Below is a small trained network, with its code and all its weights. Each question gives an input and a target symbol and asks what happens when units are switched off, that is, made to give their printed mean instead of their output.

import numpy as np


def w(rows, s, z=0):
    codes = np.array(rows[::2]) - 128.0
    scale = np.full(codes.shape[1], s)
    scale[-1] = z or s
    return codes * scale


def norm(h):
    return h / np.sqrt((h * h).mean(-1, keepdims=True) + 1e-5)


def f(y):
    return np.maximum(y, 0)


def softmax(a):
    e = np.exp(a - a.max(-1, keepdims=True))
    return e / e.sum(-1, keepdims=True)


def log_softmax(a):
    a = a - a.max(-1, keepdims=True)
    return a - np.log(np.exp(a).sum(-1, keepdims=True))


def net(x, mask):
    ids = ['ΔΦαεζηλμ'.index(c) for c in x.split()]
    T = len(ids)
    res = E[ids] + P[:T]
    u = 0
    for l in range(2):
        r = norm(res)
        for j in range(3):
            rows = slice(2 * j, 2 * j + 2)
            q, k, v = (r @ M[l][rows].T for M in (Q, K, V))
            z = softmax(np.where(np.tri(T) > 0, q @ k.T / 2**0.5, -1e9)) @ v
            o = O[l][rows]
            res = res + np.where(mask[u + j], z, o[:, -1]) @ o[:, :-1]
        u += 3
        y = f(norm(res) @ A[l][:, :-1].T + A[l][:, -1])
        res = res + np.where(mask[u : u + 8], y, B[l][:, -1]) @ B[l][:, :-1]
        u += 8
    return log_softmax(norm(res)[-1] @ U[:, :-1].T + U[:, -1])


Q, K, V, O, A, B = {}, {}, {}, {}, {}, {}
E = w([
[90,144,44,65,125],'Δ',
[156,121,94,16,113],'Φ',
[132,128,146,21,107],'α',
[70,57,183,107,132],'ε',
[188,170,97,1,98],'ζ',
[33,136,110,94,109],'η',
[76,170,114,85,69],'λ',
[122,65,101,157,78],'μ',
],0.011)
P = w([
[41,36,199,168,1],'0',
[191,70,92,57,101],'1',
[197,89,203,87,14],'2',
[194,118,110,157,224],'3',
[177,117,152,127,91],'4',
[194,142,93,156,245],'5',
[140,113,152,150,116],'6',
[160,165,117,151,201],'7',
[139,143,185,173,84],'8',
[158,181,108,130,120],'9',
[132,88,76,106,70],'10',
],0.0059)
Q[0] = w([
[126,40,42,174,82],'L0H1',
[141,51,82,197,222],'L0H1',
[119,2,66,89,84],'L0H2',
[96,191,149,105,206],'L0H2',
[93,81,159,126,60],'L0H3',
[119,102,74,238,125],'L0H3',
],0.0078)
K[0] = w([
[123,65,156,196,61],'L0H1',
[202,20,93,156,120],'L0H1',
[115,178,150,145,7],'L0H2',
[186,101,55,114,254],'L0H2',
[150,49,118,200,203],'L0H3',
[57,95,135,143,207],'L0H3',
],0.0073)
V[0] = w([
[163,91,13,96,250],'L0H1',
[54,130,172,110,129],'L0H1',
[183,162,115,119,85],'L0H2',
[190,1,53,92,119],'L0H2',
[111,116,98,113,206],'L0H3',
[188,174,103,182,179],'L0H3',
],0.0055)
O[0] = w([
[161,82,113,89,96,45],'L0H1',
[60,83,135,125,241,162],'L0H1',
[154,158,110,179,174,155],'L0H2',
[79,79,58,97,2,176],'L0H2',
[109,138,122,169,174,75],'L0H3',
[107,132,140,100,148,3],'L0H3',
],0.0073,0.0046)
A[0] = w([
[139,134,190,127,244,75],'L0N1',
[112,223,115,133,139,238],'L0N2',
[146,155,150,30,145,36],'L0N3',
[89,78,94,180,79,250],'L0N4',
[190,105,232,89,154,208],'L0N5',
[148,85,96,50,145,246],'L0N6',
[52,74,70,255,98,104],'L0N7',
[77,113,167,112,82,178],'L0N8',
],0.0075,0.0013)
B[0] = w([
[209,171,101,102,100,134],'L0N1',
[94,117,77,187,242,195],'L0N2',
[150,89,163,142,185,180],'L0N3',
[186,117,94,97,110,254],'L0N4',
[187,157,39,62,247,154],'L0N5',
[127,220,254,145,87,214],'L0N6',
[213,157,124,122,129,244],'L0N7',
[215,149,116,101,154,230],'L0N8',
],0.0055,0.0052)
Q[1] = w([
[114,35,172,216,167],'L1H1',
[71,151,176,113,171],'L1H1',
[190,131,26,107,127],'L1H2',
[108,100,72,255,154],'L1H2',
[171,107,166,84,157],'L1H3',
[10,30,173,229,86],'L1H3',
],0.0091)
K[1] = w([
[122,102,162,95,203],'L1H1',
[81,202,140,123,143],'L1H1',
[254,116,110,86,169],'L1H2',
[41,144,55,46,120],'L1H2',
[192,103,116,188,116],'L1H3',
[102,82,178,113,127],'L1H3',
],0.01)
V[1] = w([
[244,83,230,151,209],'L1H1',
[139,202,47,159,139],'L1H1',
[69,40,190,228,150],'L1H2',
[103,220,128,190,55],'L1H2',
[248,79,75,242,181],'L1H3',
[143,145,174,253,49],'L1H3',
],0.0053)
O[1] = w([
[116,197,167,135,53,87],'L1H1',
[144,113,58,114,109,153],'L1H1',
[191,142,146,138,141,1],'L1H2',
[135,122,83,255,99,120],'L1H2',
[178,121,145,139,77,108],'L1H3',
[172,158,122,134,154,104],'L1H3',
],0.0091,0.0061)
A[1] = w([
[153,148,138,58,142,135],'L1N1',
[211,94,149,165,70,131],'L1N2',
[150,90,186,156,106,174],'L1N3',
[188,176,156,130,97,71],'L1N4',
[135,152,232,121,109,164],'L1N5',
[52,160,178,130,160,4],'L1N6',
[195,135,144,145,90,86],'L1N7',
[247,142,129,141,125,145],'L1N8',
],0.011,0.0035)
B[1] = w([
[150,169,152,121,156,254],'L1N1',
[196,109,192,131,119,251],'L1N2',
[154,200,90,171,123,168],'L1N3',
[139,64,96,151,121,190],'L1N4',
[73,122,105,187,81,175],'L1N5',
[144,36,179,116,116,140],'L1N6',
[248,70,111,181,113,208],'L1N7',
[167,108,177,116,125,254],'L1N8',
],0.012,0.0047)
U = w([
[136,75,87,108,86,3],'Δ',
[241,75,80,158,78,190],'Φ',
[124,155,142,134,135,101],'α',
[188,211,144,114,231,84],'ε',
[75,147,137,161,67,192],'ζ',
[76,36,172,145,145,123],'η',
[128,147,64,237,217,184],'λ',
[146,255,82,115,17,115],'μ',
],0.0081,0.0036)

Each question gives the input, a string of symbols that net reads in full, and the target symbol t.
The units are the heads (2 rows each of Q, K, V and O) and the neurons (one row each of A and B). Each row of codes is followed by its name. A weight is (code - 128) times the scale printed after its matrix; where a second scale follows, it is the last column's (O, A, B and U).
mask holds one flag per unit, layer by layer, with each layer's heads first. A switched-off unit (its flag False) gives its mean, the last column of its rows in O or B, instead of its output. The means were averaged over made-up inputs and are rounded, as every weight is.
A unit's drop is (log p(t) with every unit on - log p(t) with that unit switched off) / (log p(t) with every unit on - log p(t) with every unit switched off).
The circuit of an input: a set's keep is (log p(t) with only the set's units on - log p(t) with every unit switched off) / (log p(t) with every unit on - log p(t) with every unit switched off). Starting from the 12 units with the biggest drops (on a tie, the unit counted first), units are removed one at a time, each time the one whose removal leaves the highest keep (on an exact tie, the one counted first), for as long as the keep stays at least 0.8.
circuit, biggest first: the units of the circuit, biggest drop first
k most important neurons: the k neurons with the biggest drops, biggest first
top k neurons in layer l: the k neurons of layer l with the biggest drops, biggest first
heads that matter: for each layer, one digit per head in row order, 1 if its drop is at least 0.15 and else 0, layers parted by /
input μ λ μ Δ ζ λ, target μ: heads that matter -> 110 / 000
input μ λ η μ ε ε λ, target ε: 2 most important neurons -> [L0N8, L0N7]
input ε ζ Φ Φ, target μ: heads that matter -> 100 / 100
input ε Δ η μ μ λ η η λ λ η, target λ: heads that matter -> 010 / 100
input μ η ζ η, target η: circuit, biggest first -> [L1H3, L1N7]
input α μ ε λ η, target ε: heads that matter -> 100 / 010
input λ ζ ζ, target ε: top neuron in layer 0 -> [L0N5]
input ε Φ ζ, target μ: circuit, biggest first -> [L1N5, L1H1, L0N6]
input α λ Φ ε ε ε, target ζ: circuit, biggest first -> [L1H1, L1N5]
input α η Δ λ α, target ε: circuit, biggest first -> [L0N5, L1N1]
input μ λ η μ λ ζ λ η Δ, target λ: heads that matter -> 010 / 000
input λ η Δ, target λ: heads that matter -> 111 / 010
input μ λ α η α ζ Φ, target μ: heads that matter -> 010 / 000
input Φ η λ η ε μ μ λ ε λ λ, target ε: most important neuron -> [L1N1]
input ζ λ λ μ ε λ η, target ε: heads that matter -> 000 / 010
input λ η λ λ α, target ε: heads that matter -> 000 / 000
input ζ Φ λ Δ λ μ μ Δ, target μ: heads that matter -> 110 / 000
input α ε λ μ λ, target λ: 2 most important neurons -> [L0N2, L0N7]
input η η ζ α ζ, target μ: heads that matter -> 110 / 100
input μ η α η, target η: top neuron in layer 1 -> [L1N6]
input η μ λ ζ λ ε ε, target ε: 2 most important neurons -> [L0N5, L1N1]
